Each row is shifted at random along 8 fixed directions that mean nothing.
Known rows, with every way that one mark hangs from another
[Z [M [C G] F] [W N]]: [  72   84  262 -183  172  292   59   31 -159   70 -170  122 -225  -34
   15   17  173  -76  -38  129 -164  273   -5  107 -132 -129   72  -31
   61   -1  115  360 -158 -181  181 -101 -329  104  308   51 -185 -204
  104  -86   -2   73  204  -43  -96  145   20  -35 -259 -294    9  -68
   -3  101   93]
[Y [L Z] [W [M B [C G]] N]]: [ 509  272 -116  -61  114 -187  -74 -183 -117   67  199 -105 -466   -6
   31    2   89  145 -266   53 -206  163   49   41 -107   96 -210  283
  181 -106  -66  163  -89 -314  303 -103 -117  169  446   88   79 -170
  -67 -166  111 -148 -133  174  -25  -54   25  134 -147 -238  -37  119
 -109 -139  149]
[F [U [P [E [A V]]]]]: [ -33   38  102  -80 -144  -71  -78   90   95   32 -278  -23  108 -184
  312   40   -2  183  158  -74    6 -240   34  -29   47   25  162   42
   43   11  347   10  -57   -9   72 -129  -81   10   64  -68   57 -248
 -111   84   34 -188  -49  136   -4  121  199   38  327  -93  248  105
   -9  -43  221]
[P [E [A [V [D Q]]]] [U F]]: [ -89  -79    3  120  216  187   54   30  292  -20 -115   33 -139  253
   79  108  -60  -36  121   81   39   62  -30  106   -7   92  -55 -162
 -114  131  -74   52   88  167 -122  117  -92  214 -306 -147  -56  -81
  298   66   68   13  111   78  279  203   68 -191  -63    3   93  -78
  100  -21  -67]
[P [E [A Q]] [U F]]: [-131 -229  -60   66  -16  299  167  -90  -14  -68   -9  -19   -8 -133
 -270  -78 -135 -362   26  118  193 -180  -47  180  168 -180 -165 -154
   57   19 -288   28  205  -96   12  131   62  -87   -7  182   -9   47
  -56  239 -178   91  258 -365  237  -41  -54  186   87 -211   60    6
   18    8 -229]
[N [Z [M [B Y] [C [G A]]] W]]: [  84  195   76   86  163  201   69 -225 -229   44  106    4 -308 -165
 -195  -61  344  -68  -36  102 -137  205  -50  182 -122  -72   60  256
 -102  119 -113  323   93 -142  131   77 -201  -65  102  198 -164   72
    3   46   49  211   43  -34 -121  261  -18  262 -203  -38 -122 -120
 -125   15  -12]
[G [A [Q F] [V D]] [P E U]]: [-145 -132  126   -8    5 -168  -74 -157   83  -83  -81  138  208  -47
   99  -54 -337  121  205  186  -74 -226  134  103  193 -149  -71  -59
  -86   77 -150 -303   43  154  -50 -356  169  -63 -164  106  215  -65
  -27   26 -114    8 -113 -331  256   33   72 -346   97 -107  148 -145
  -14  124    6]
[C [G [A [V [D Q]]] E] M]: [ 177  256 -129 -115   -3 -205  -32 -194   72  131   87   80 -205  139
   20   -9  111  166   72  -53 -185   45   38   25  -81  196  -19   92
 -120  205   40 -111   67   44  -13 -198   32   45  -10  -37   12  -73
  144 -219  129  -64 -151   85   10  172   28 -128 -181   55   39   -7
 -139   59   -5]
[B [Y [L [Z [M C F N]]] W]]: [ 361  186  -57 -183   -5  206  -21 -251  -47  166  288  -42  140  -27
  -50 -157  355  -65  180   15 -200   51   86  290 -121 -107  -38  487
  -59  163  124  185  277 -356  155   91  -51 -127  297   91  -88  -45
  -26 -278  202  182 -143 -234 -254   82 -196   91  -36  -92  -12 -286
  -53  224   15]
[Y [L Z] W]: [  76   21 -116 -204 -372  206   -4 -104   -4  133  156  -76  248   -5
   92  -10    4 -102  213    8   63 -264  117   39  -74  -63   51  256
  -61  113   78  -97  270 -248  134  132   63  -72  117  -55 -155 -100
 -100 -191   89   -1   34 -250 -197  -41 -223  112  121  -41  140 -218
   97  114 -117]
[P [E [A Q]] U]: [ 110  189   -5 -140   14  262   77  168   41  154 -199   14 -111  190
  -48   71  349 -181  113 -159 -136  152  -86  182 -175  222   68  -68
   46   19  338  356  -88 -200  -18  157 -187  -16   70 -117 -140 -142
  293  -24  164  -64  105  126 -104  160   -9   79  -21  -99  -32  131
   23  192    7]
[E [A [Q [D [Y [L Z]]] F] V]]: [ 273  272   66 -270 -274 -123 -105  -77  105  158   -2 -146  233 -319
  257  -74    8   63  369  -76 -167 -126   61   75    6   68  228  320
  -70  -20  320   79    7 -280  198  -94  -60    2  123 -103  -65 -319
  -54 -151  121  -79 -252   24 -215   89  110  156  262 -226  261  -81
   95  -13  282]
[U [P [E A]]]: [-125 -110  -74   50   -5 -164  -47 -186   97  -65  115    7   -3 -124
  127    1 -387   74   57  142  133 -245   46  -27  231  -70  -98    7
  -29 -130 -264 -387  175  239  -16 -246  140  -17  -26   71  189  -38
 -133   35  -93  -27  -10 -177  193  -51   32 -121   16  -73  225  -35
  -37 -243  -14]
[P [E A] U]: [ 102  136 -189  -23   82  -86  -38 -212   76   -6  186   10 -221  116
 -139  -23   35   58   53  -17  -45  -24  -66  152  120  157 -208   38
   -6   72 -151 -216  184  230 -175  -38  189 -100 -165  103  211  169
   99  -23  175   27 -156  -13  116   -8  -39  -60 -154  167   20   65
 -179   60  -97]
[Z [M [B Y] [C G]] W]: [  34   99  124 -209  223   83  106 -177 -246   37   75   99 -333  -63
  -12    2   -7   -7  -18  289 -161  245  -57  120  -38  -22  -19   54
    0 -204 -164  123  -85 -134  128 -276 -100  -29  306  133 -165  -93
   55 -138  -30   65  148 -176 -115  118  -86 -101 -374 -293   37   35
  -97  -82   93]
[V A [D [Q F] [Y L W]] E]: [ 515   89 -155  -78   22   91  124 -206  188   63  169 -211 -127  146
  -73  -57  151   32   42 -112 -260   83  -11   96  -55   59 -144   18
  -69  251   14  155   47 -195  -25  112  129  165   48  118   74   80
  230 -120  182    1 -139   -5   61   32   19 -128 -133  -40 -163  -47
  -28   73   35]
[G [A Q] [P [U F]]]: [ -52   23  250  191   93   66    3  -20  -74  -40 -240  -19 -220 -317
 -155 -123  204  -80   53   20  -31  -39 -110  188  124  -72   97   21
  111  265  -16   64   11   39    8   41  -87 -137  -81  286   66   34
  -71  293   77   60   60  -34  152  124  202  141  108   29   83   17
 -100  152  -33]
[A [Q F] [V E]]: [ 228   73  -41 -113  195 -240   -4 -180   15  -90   84   70   81  -16
 -177 -154    7  115  134   70 -193   56  -25  135  179   62 -123  -15
  -96  132 -145  -52  -25   36 -218 -225  224  -65 -138  124  212   61
  127 -110    7  136 -266  -96  117  -53   90 -285  -68  -20 -124  -30
 -165  295   88]
[B [Y L W]]: [ 280  204 -129  100   42   54  -61  -79  153  127  165  -81 -184  144
  130   74  119  133  -24 -132 -104  107  -63   12 -132  200   66  258
  -92   66  107   87  122 -110   40  244  -71  162  -30 -109  -96   35
   78   10  250  -69 -155  184  -67  162    2   63  -51   87  -22    8
   58 -131  144]
[M F [Z W]]: [  -9 -133  175  142  107  147  -28 -123  -91  -96  -39  -13   63 -332
  -70 -169   25  -35   -4  138   11 -111   41  112  120 -315   19  137
   12  231 -162  109  121  -40  101   91  -31  -31  -14  199   48   22
 -255  214  -70  152   55 -199   90   58   94  145  135  -52  -12 -172
  -44   52   41]
[Q F [V D]]: [ 227  120  145 -193  269  -76  239  -14 -177   27  151    7 -377   48
 -251  -14   42  -81   25  207 -301  335  -48  230   33   56 -118 -269
   44 -187 -346  142 -278  -99 -155 -175   68   -6   25  202  -18   22
  346 -170   68  131   24  -46  -16   43  -11 -239 -436 -200 -207   64
  -74  151    9]
[G [A [Q [D [Y L]]] V] [P E]]: [ 159   14  106   31  210 -136  -97  -14   80  -25   30  204  230   89
  -30  -37  -84  257  140   16 -189  -58  108  112  168 -111   31 -110
  -88   69    6   91  -20  -41  -25  -13  -85   96 -122  103  174   34
  160   38  -95  -10  -76 -113  181   61  105 -155   57  -75  -88  -80
   -4  111   44]
[Z [M C N] W]: [ 101  166  210  194  374   84   67 -201 -231  -73   74   -8 -612 -333
 -246 -148  182  -64 -195  275  -46  357 -137  183  106  -61  -76  177
   71   37 -349  104   -1  -28  111    1 -203    3   91  365  -40   78
  -64  203  123  210  108  -67  130  101  102  164 -299 -142  -47  -15
 -124 -128   -8]
[E [A [Q [D Y]]]]: [  49   98   76  319  160  -13   28  -36   66  -14   90 -104 -379 -271
  -48  -56 -143 -125 -146   92   64  142  -92   -2   53   36   61   91
  -65 -132 -226   64   49  -78  144  133 -194  194  -79   42  -67    2
  -36  292   -5   18   90   60  196  112  159  282  -24 -176   79   49
  124 -445   60]
[W M [N [C G] Z]]: [  77  111   94  -97  -61 -106   59 -132 -292  -14  -88 -103 -320 -236
   58   17   13  151 -143  212 -185   -1   17   15   59    7  -35  -14
  176 -178  -37   -1 -286    6  192 -375  -14  -34  313  137  161 -197
    0  -62  -58  -95   16   67  -28  -80   39  -78  -79 -199  175  167
 -146  -48  118]
[A [Q D F V]]: [ -15   32   17    2   17 -238  -79 -118  158  -54   95   26  238 -185
   78  -50 -258  118  222   78  -37  -50   71   72  197  -58  -56   72
 -183   -6 -177 -258   33  150 -122 -184  138   32 -279    0   99  -48
  -18  -24  -10  140 -308  -80   98    9   96 -131   86  -23  107 -196
   35  -16  129]
[D [A [Q [F U]]] V [Y L]]: [   0   13  122   26   73   79  -41   45  229  -80  -42   37   67   81
  189   14  -43  292  103   81  -25  -62  -17   10  103   91  122  -32
  -95  127  198  -39   54   91    1  105  -30   91 -255  -58   50  -16
  176   91  100  -70  -61   83  146   57   18 -125  126   93  216  -11
   72  -77   75]
[N [C G [Z M]]]: [ -86    8  161  270  282  -20 -111   63    2 -137 -128  132 -214   58
  180   72 -128  341 -141  124  -99   65  -12 -120   53    1   80  -41
 -146   80 -132  106  -47  218  -76    4 -165  240 -290  -85   32   62
   19  197  -24  -39   32  206  233  242  195 -173 -119   84  -45  -23
   19 -191   85]
[E [A [Q D F] V]]: [ 213  198  116 -337  -65 -101   75  -38 -128  119   21   36  140 -306
  -91  -97   17 -104  304   18 -247   23   41  203   89   -3  114  -39
  -47 -144   44  109 -183 -239   -2 -265   31 -156  129   99  -24 -189
  100 -133   15   80  -96 -172 -202   29   52  -14   -1 -286   72   18
  -48  179  188]
[N [C [G A]] [Z [M F] W]]: [-136  138  236  -65  -46  191  127 -229 -348   69   32   12 -395 -285
  -45  -69  113 -149   32  361  -68   82  -15  145  -59  -53  198  196
  -74   18 -224    1   46  -21  161 -218 -125 -180   91  173 -167 -134
  -27  -60   36  193  179 -227 -160  187  -91   40 -263 -118  191 -148
  -13   -7  -64]
[C [G E] Z]: [  16   49 -231 -236 -260  138   19  -25   63  148   87   94  235  271
  -22   62   86  -67   91 -152  -30 -139   79  -48 -191   36  -25   58
 -129  141  171  -16  185  -83  -29   28   45  -23   -7 -166 -134  -50
  113 -285   -7  -51   -4  -57 -154   61 -203   -5  -21   61  -36 -127
  -20  190 -141]
[F [U [P [E [A [Q [D V Y]]]]]]]: [-262 -106   75 -118 -153  329  111  167  205  105 -130   39  234   72
  211  154  -87 -135  246  100  144 -134   63   34  -82  -42  146 -122
 -131 -121  252    8   72  -93  108   67 -229  102  -46 -188 -241 -267
  248  -75  -66  -51  281  -94   -6  119 -123   30  169 -202  338 -132
  229 -119  -65]
[A [Q D] V]: [  79  -61   63  -42  -60  -47  -63   86   39   -4 -183   43  427 -200
   54  -39  -55   36  166  -97  -57 -117  113    2   43 -166   85  -29
  -59    8  178  236 -125 -251   95   14 -113   94   45  -37  -33 -161
 -107   88 -164  -37  -48  -46    4   35  168  108  325 -207  -24  -40
   85   49  190]
[E [A [Q [F U]] [V [D [Y W]]]]]: [ 409   12 -367 -230 -478   74  100 -312  -51  131  332 -200  361 -344
 -327 -198  125 -343  159 -234    9 -335  114  166  -77 -174 -100  231
 -118  113   55   79  253 -567  159  102  233 -187  246  233  -47   45
 -210  -99  -70   78 -177 -342 -201 -147 -143  503  310 -152    5  -81
  -59  127  -29]
[A [Q [D Y] F] V]: [ -51  -38   70 -221  -99  112  132  -39  -15   44   28   -1  218 -196
 -112  -66 -141 -249  191  160    6   28   10  116   59 -116   16  -42
  -63 -161  -46   39  -32 -261  123  -84  -46  -28   54   44 -167 -166
   97  -81 -149  110   74 -283  -49  -63  -87   85   76 -337  133  -81
  135   28   15]
[E [A Q V]]: [  91  -52  -88  -68   -8 -161   -4   -1  -16    9  100  121  295   22
   65   -4 -234  -30   94   -7  -39 -108  152  -14  -16  -29   46  -57
 -146 -216  -47   45  -39 -216   22 -187   52   -9  100 -106   14 -153
   -1  -93 -194  -36  -44 -157  -36    0  -21  -89   83 -224    7  -30
   62  -68  112]
[G [A [Q D F] V] E P]: [ 180  208  210  -11    9 -191  -48   -7  -87   85  -98  106   39 -271
  -65 -119  109   -2  117  -62 -219   25   65  148   15  -69  177   74
  -33   95   68  114 -145 -177   56 -151 -110  -71   16  168   55 -135
   27   33    0   46 -149  -74  -46  133  208   46  101 -146  -26  -52
  -12  168  133]
[G [A V] E P]: [-181   17  325   74   69  146   11  154  -95   26 -214  234   74   23
    9  -31   95    9   89   77  -68  -42   78   80   -9 -139  258  -92
  -51  170  101  121  -30  -25    9  -12 -206  -62  -85   36  -35  -69
  144   82  -47   66  191 -145   12  184   58 -123   44  -40  -17 -146
   34  235  -95]
[Q [D [V A E] Y] [F U]]: [ 169   83  -57  149   34 -135   55 -146  246  -57  138 -208 -284   31
   60    2  -39  101 -104   16  -42  114  -42  -61  -59   88 -148   99
 -105   83  -88 -110   48   71  -14    6   87  191 -220   40  107   82
  111   11  126  -12 -251  183  187   93  107   -1  -27   46   11   -8
   43 -240   68]
[C [G E [P U]] M Z]: [  37   63   -4 -298 -218   69  -75 -108 -125   73 -135  136  138  -88
  -86  -82  141  205  155 -117 -220 -331   19  111  137 -136  -56  -44
   76  322  205  -72   87    2  -36 -130  133 -206   50  213  110   89
  -61  -51   31 -135  -14 -182  -23   54  -16   -1   69   63   53   51
 -301  378  -93]
[A Q [V [D [Y [W N]]] E]]: [ 245   95   74   58  284  269  157   13   89   23  -67  -32 -262  183
 -201  -14  269  -80  -41   78 -173  328  -85  103 -113   87  -26  -63
  -70  216   50  379  -79 -221    2  200 -239  296  -48   -7 -119  -38
  418  -12   97   97  148   99  149  107   54  -95 -172 -160 -175  -61
   31  202   -4]
[V [D A Y] E]: [-128 -211  -14   48  -63 -274  -88 -250  314 -144   40  -89  137   29
  446    6 -586  350   55  215   54 -266  133 -269  163  -66 -102   69
 -114  -15  -88 -525  113  363   79 -423  256  187  -82 -106  278 -105
 -138  -63 -114 -176 -134 -117  287  -66   57 -459   80  -16  318  -93
   67 -395  124]
[W [N [C G Z]]]: [ 122   22 -135 -261 -227  166  157  -52 -231   49    9  -48   10  -34
 -252   -6  182 -165  -61  -29 -148  -69   36   38  -95  -67 -138  -74
   83  -20   50  172  -62 -225   69  -83   20 -118  253  121  -13  -61
   96 -177  -79  -22  102  -85 -161 -100 -165   94  -47 -135  -54   79
 -144  183 -102]
[A [Q [F U]] [V D E]]: [ 210 -136  103  -11  109  285  325  -27 -241  -83   16  -24  -95 -194
 -590 -223  166 -348  -54  173  -99   44  -44  263   82 -237 -163 -280
    9  154 -313  400  -47 -446  -60  174   65  -42   53  387  -61  228
   76  195 -163  212  255 -361  203  -20   19  142  -42 -302 -351    8
  -87  348 -183]
[L [Y W] Z]: [ 102   54   79 -148   87 -240 -106   11  -31  -30   91   59   52  184
  263  -10  -82  235  131   92 -154  -72  133    8  -21   -6   51   90
  -25  -17  -43 -109    0   48  -77 -158   72   36    0  -84  138 -115
   72 -295   45  -46  -79    3  -62    6  -40 -356 -152   36   87  -95
   32   99   28]
[C [Z [W M]]]: [ 208  204   68   58   67   42 -112   46   37   69 -123   -7 -143   -1
  173   73  278  197  -14 -187 -190  108  -12   -6 -135   77  129  106
   -7  194  220  230 -125   -6   45  142 -137  145  -33  -57  -60  -47
   39   45  172  -64 -127  332  -63  199  155   80  -38  111  -21   -1
  -48   61  206]
[G [E [A V]] P]: [  78  201  269 -182  -28  229  172  135 -295  172 -154   88 -230 -164
 -171  -71  289 -239   68   46 -174   80  -43  203  -75    1  271 -104
  101  -40  150  329 -166 -354  110  -37 -232 -168  275  150 -170 -167
  205  -12   45   14  313 -147 -207  135   18  105  -82 -286  -20   88
  -47  230  -43]
[E [A [Q D]]]: [  28  151   23  262  143 -222  -82   79  205   75   85   15 -232   53
  323  142 -296   29  -80   35    6  199   43 -137 -158  214  133  129
 -219 -274  -98  -69  -56   25   66  -84 -188  293 -144 -304 -112 -202
   62   34   50  -95  -88  225   84  230  126  -48  -84 -121  129  -43
  254 -497  212]
[Y L [W [N Z]]]: [ 208    8 -201   25 -181   13  -93 -129   96   58  175  -52  228   99
  151   92  -68  183   -5  -91  -17 -165  150  -64  -59  -36  -35  178
  -99   73   73  -45  104  -87   99   99   30  129    3  -96   52  -56
  -25  -90   18  -72 -186   20  -49  -34 -100   35  148   49   40 -159
   65  -25   57]
[D Q [V [E A]] [Y [L Z] W]]: [ 371   22 -125    4   59  326  124 -172  -18  -50  236  -92  -92    0
 -297 -177  218  -34   75   22  -76 -172  -10  217  150 -112  -77  -35
  -16  336 -158  212  296 -254  -22  425   70   10   -5  262   74  193
  191   54   93   99  194 -228  105  -55  -83  126  -49    0 -102  -68
 -113  137 -258]
[C [G A] [Z [W M]]]: [ 182  254    7 -108 -120   -9   -6  -91 -107  141   12   -9 -272  -57
   89   56  168   57  -23 -113 -185   30   25  -25 -164   66   87  118
   25   71   87   79  -64  -97  148  -80  -52   12  180   33  -89 -113
  -26  -81  113  -94  -50  134 -156  173   30  121 -171  -36   54   44
 -102  -10  112]
[Y [L Z] [W N]]: [  28   14  322  -42   94  447  128  178 -153   13 -120   58 -140   40
  -32   13  110  -23   35  212  -99   37   17  131   42 -139  119 -142
   93  123  -19  287  -43 -204   64  262 -227  103   51   59 -137  -49
  205   94   76   56  378 -140   25   69  -68  -65 -125 -188  -16  -97
   75  235 -131]

Rows
[-353    1  234  204  103   81 -198    7  146  -22 -207   60  169    3
  452   54   10  237  107  232   36   37   75  -15  -87   23  272  348
 -255  147  209   -3   63  275   62 -109 -247   66 -317 -332  -73 -227
   -4  -31   34  122 -118  150  -26  249   45 -171  197  158  261 -346
  179  -47  139]
[N C [Z [M B F]]]
[ -46  -26  159  162  -28  205  116  -11   64 -156 -211 -128 -202 -320
  -63 -173   44  -42  -61  124   93  -98 -103   40  165  -48   13  -21
   45  264   -6   27   75  -49   64  139   17   17 -118  180   45    3
  -68  379   44   27  111  -58  271   15  167  145  221  -75  146  100
   -9  -65  -14]
[D [A [V E]] [Q [F U]]]
[  60  125   85 -109   95  -34   71 -137  -86    2    4   15 -275 -222
 -158  -95  -65  -29  128  177 -125  -10  -77  226  262   53 -109  -90
   90  -59 -203 -123  -23   66  -57 -167   98 -110  -17  226  141   10
   49  117   88   13   59 -199  141    3   54  -48 -120 -162  128  153
 -135   30   -4]
[P [E [A [Q D]]] U]
[  73 -180 -227  165 -154  325  218  -57  220   58  148 -165  182  211
 -183   18  -29 -519  -43  -80  103   77   89  -12 -328 -119 -165   25
 -280   78 -145  224  203 -362   47  226  -14  186  -13 -113 -250   46
  100  -64 -148  176   59 -197  108  101 -110  126    9 -212 -280 -335
  245  -14 -191]
[V [A [Q F]] D E]
[ -61  117  181  132  175   74  -33  -17  -26   14  -19  -59 -168  -48
  171  -19  129  101  -84  206  -33  139   40  100  -49  -39   67  266
   24    0   39  122  -28  -67  198   18 -269   88   57  -54  -32 -200
   54  -35   38   66   52  102   -6   98  -20   53   12 -106  146 -135
   60  -28   31]
[L [Y [W [M B [N Z]]]]]
[ 246 -231 -201    6  364 -265   61 -125   43  -87  353  185  204  137
 -275   23 -333  -29   73   41  -62  -60  135  154  199 -218 -305 -354
 -131 -218 -571  -26   14   41 -253 -133  163   79  -88  217  234  140
  161 -115 -291  120  -43 -228  262  -72    6 -224 -215 -132 -201  -93
  -53  -12  -72]
[U F [P [E [A [Q D]]]]]
[  80   17    0   -3 -174  199  205  -74 -327   58   47 -155 -381 -194
 -171  -25  160 -267 -331  197  -17   31   24   93 -188  -85  -93   47
  152 -175  -91  201 -109 -348  319  -66 -105  -52  392  154  -68 -127
  -52  -14 -121   -6  178  -52  -57  -62 -139  306  -17 -281   82  100
  -13  -66  -71]
[W [M [F U]] [N [C G] Z]]
[  77  304   97   56   -4   47  -80  100  264  104 -188 -136 -232  -25
  219  111  286  137   98 -155  -73  200  -81  -45 -157  261  201  179
  -30  130  401  141  -79   69  111  183 -308  196 -146 -167 -137 -203
  185   26  331  -97  -95  467  -77  224  195  154   73  131  159   43
   95 -180  188]
[Q [D A V]]
[ 335 -138 -160   76  -74   37    3 -156 -178    9  256   15   50 -161
 -116  -69 -246  -20 -318    6  -74 -223  212  -10   24 -390 -263   69
   86 -147 -241  126   72 -513  360   -7  -38   90  470  279   63  -10
 -309   81 -249 -151  103 -335  111  -98  -64  260  104 -391 -131   -6
  -42 -253  -18]
[Y L [W [M [C [G P] Z] N]]]
[ -15  169    0 -162 -298   22   -9 -202  124  131  -52 -133  -39 -292
  126  -79    6 -107  261   27  -19 -163   -7  127   45   96  104  203
  -52  121  160 -261  132   26   88 -234   66 -121   48   22  -24 -242
   17  -99  160   16  -80 -140  -51   35   43    0  111 -104  354  -88
  -45   41   34]
[G [P [E [A [V [D [Q F]]]]]]]
[ 179  202   92   80  183 -113  151   21  -28  -23  -62 -151 -514  -79
   -7  -35  160    0  -92   46 -165  269 -113   75   -4  221   -5  -52
  101  -53  -90  120 -205  -70  -13  -58  -24   52   57   89   21 -118
  168   71  177  -16  -24  223   56  104  162  -32 -164 -127  -28  193
  -52 -137  125]
[D [Q [V A]]]
[ -72  116   63 -251  -42  541  390 -166 -132   28  200  -96 -327 -205
 -497 -184  239 -447  185  300   33  115 -185  381  192    1  -60  -95
   43  109 -264  -93  209 -124  -19  174   66 -269  -44  367 -189   44
  382  -28  199  352  336 -408  -65 -144 -312  137 -271 -106  201  -43
  -70  194 -354]
[D A [Q F V] [Y W]]
[  22  -31    9  -30  -10 -237  -56   90   83  102  -92  153   69  325
  308  181 -152   50   -3  -78  -65    2  153  -71 -273   42   69  -21
  -24 -147  116   -9 -149  -92   86 -253  -81   72   72 -169   -1 -310
  127 -220  -96 -223 -114   75  -51  167   20 -215   50 -105   75  -13
  178  -76  112]
[G [A V] E [P [U F]]]
[ 149   32  -71  -93 -143  -84   19  -55 -156   70   -1   73  -11  -42
  -60  -37  -27   26 -131 -148 -101 -149   97  -46  -35 -152  -46  -61
   91   13   14  137  -32 -240  159  -90    0  -30  301  124   54  -22
 -158   20 -183 -159   30 -115  -33   55   38  173   26 -179 -105  149
  -82  -44  -27]
[C [G A E] M]
[ -25   14   81  -15   41   80   94 -210 -100   14  221  -32 -186 -132
   15   13 -183  -11  -48  381  -46   77   93   86   92 -141 -140   75
   -2 -183 -275 -248  -22   54  214 -223  -20   62  100  120   49 -108
  113 -112  -24  110   78 -217   49 -116 -189  -98 -157 -186  268 -150
   38 -157  -35]
[Q [D [Y [W [M C] [N Z]]]]]
[ -23   15   80  103 -141  146  -41  -46  275  -28 -240 -170  188 -146
  143  -34  138  122  204 -120  -21 -133   24  -47   39  -98   56  119
 -103  395  276   61   99  101   12  122  -60  126 -191  -36   47  -21
  -28  127  118   38 -106   95   95  163  227   37  282   82   28 -182
    3   63   68]
[Q [D [V A E]]]
[ 299 -131 -113   66   55 -281 -155  -76   74  -85  132   65  179  108
  271   83 -436  405 -161  -47  -87 -190  204 -169  109 -149 -139  -58
   24 -122 -108  -81  -91  -56   87 -116  111  248  124  -11  281  -46
 -149   35 -158 -235 -189  -25  152 -113   69 -205   89 -119  -14   48
   45 -236  216]
[Y L [W N]]
[ 256  229  236   17  229 -160  -83 -182 -102  -18  -26 -166 -409 -371
   78 -249  214  161  -39  215 -255  108 -102  191  115   75   31  436
  207   80   25  145    9  -94  196 -136  -46  -97  235  170  143 -111
 -210   72  213  -15 -153   64  -14   90  180   49   54 -122   89  122
 -165  -44  258]
[M [B [Y [L Z]]] C F]
[ 117   53  207   58  209 -132   28  215  117  -22 -155   71  -74  112
  264   81 -128  204   31   29 -225   78   81   48  -19   73   81 -211
  -89  -87   45  188 -269   -6 -134 -123  -40  212 -155 -150   71 -153
  199   82    9  -94  -95  174  149  242  217 -295  -12 -161  -45   58
   96  -46  234]
[P [E [A [Q [F U] [V D]]]]]
[ -39  114    1  -27  -63  -45 -118 -236  -32  -57   61   -6 -140  -93
  168  -26  -77  261   16  152  -61 -125   32  -46   89  -26  -15  247
  -83  155  -73 -251  172  209   26 -188   16   56  -68   17  123  -45
  -61 -109   62   23  -81   -9   46   24  -19 -139 -120   72  261 -133
  -91  -28   -5]
[L [Y [W [N [C G [Z M]]]]]]
[ 236  -82   56  -97   73   94  308   13 -233  -91    0 -133 -311 -369
 -333 -148   23 -214 -131   79  -62  -71  -92  261  242 -200 -172 -379
  303 -216 -260  276 -172 -371   72   57   57  -93  320  494  119   -4
   51  245 -173  -28  247 -187  140 -134   81  296   20 -424  -16  360
 -112 -114  -41]
[D [Q [F [U [P [E A]]]] V] Y]
[ 218  -53 -312  -86   10    3   14 -290 -106   16  350   21  289  166
 -104   38   24  104  -29   38 -136  -68  163   88 -132 -141 -189  195
 -207  -94 -126  159  127 -213   50  -43   27  -37  116   55   23   29
   64 -278 -158   62 -163 -137 -145   16 -250   -6  -33  -41 -164 -182
  -80   15  -15]
[M [B [Y L]] [N [C G] [Z W]]]
[-289 -267  -69   40  -76   65  -31   91  304 -109  -13  133  559  262
  341  114 -391  128  186   44  158 -253  228 -117   37 -140   -6 -154
 -233  -37   27 -236  130  161  -50  -46   80  114 -218 -266   24 -161
  109  -70 -173   -7   12 -136  119  -23 -122 -308  179   26  212 -250
  204 -171  -45]
[D A [Q V]]
[  45  -24  133   14  248 -122  -44 -140 -129  -29  100   87 -102  -39
  143  -11 -110  152  -81  266 -118   85  104   91    6  -98    5   66
  -15 -112 -220   24 -134   13  111 -239   -6   15   71   40   64 -126
  -23  -95 -112   63  -58  -59    6   36  -21 -154 -132 -113   68  -98
  -17  -27  147]
[N [Z [W [M B F]]]]
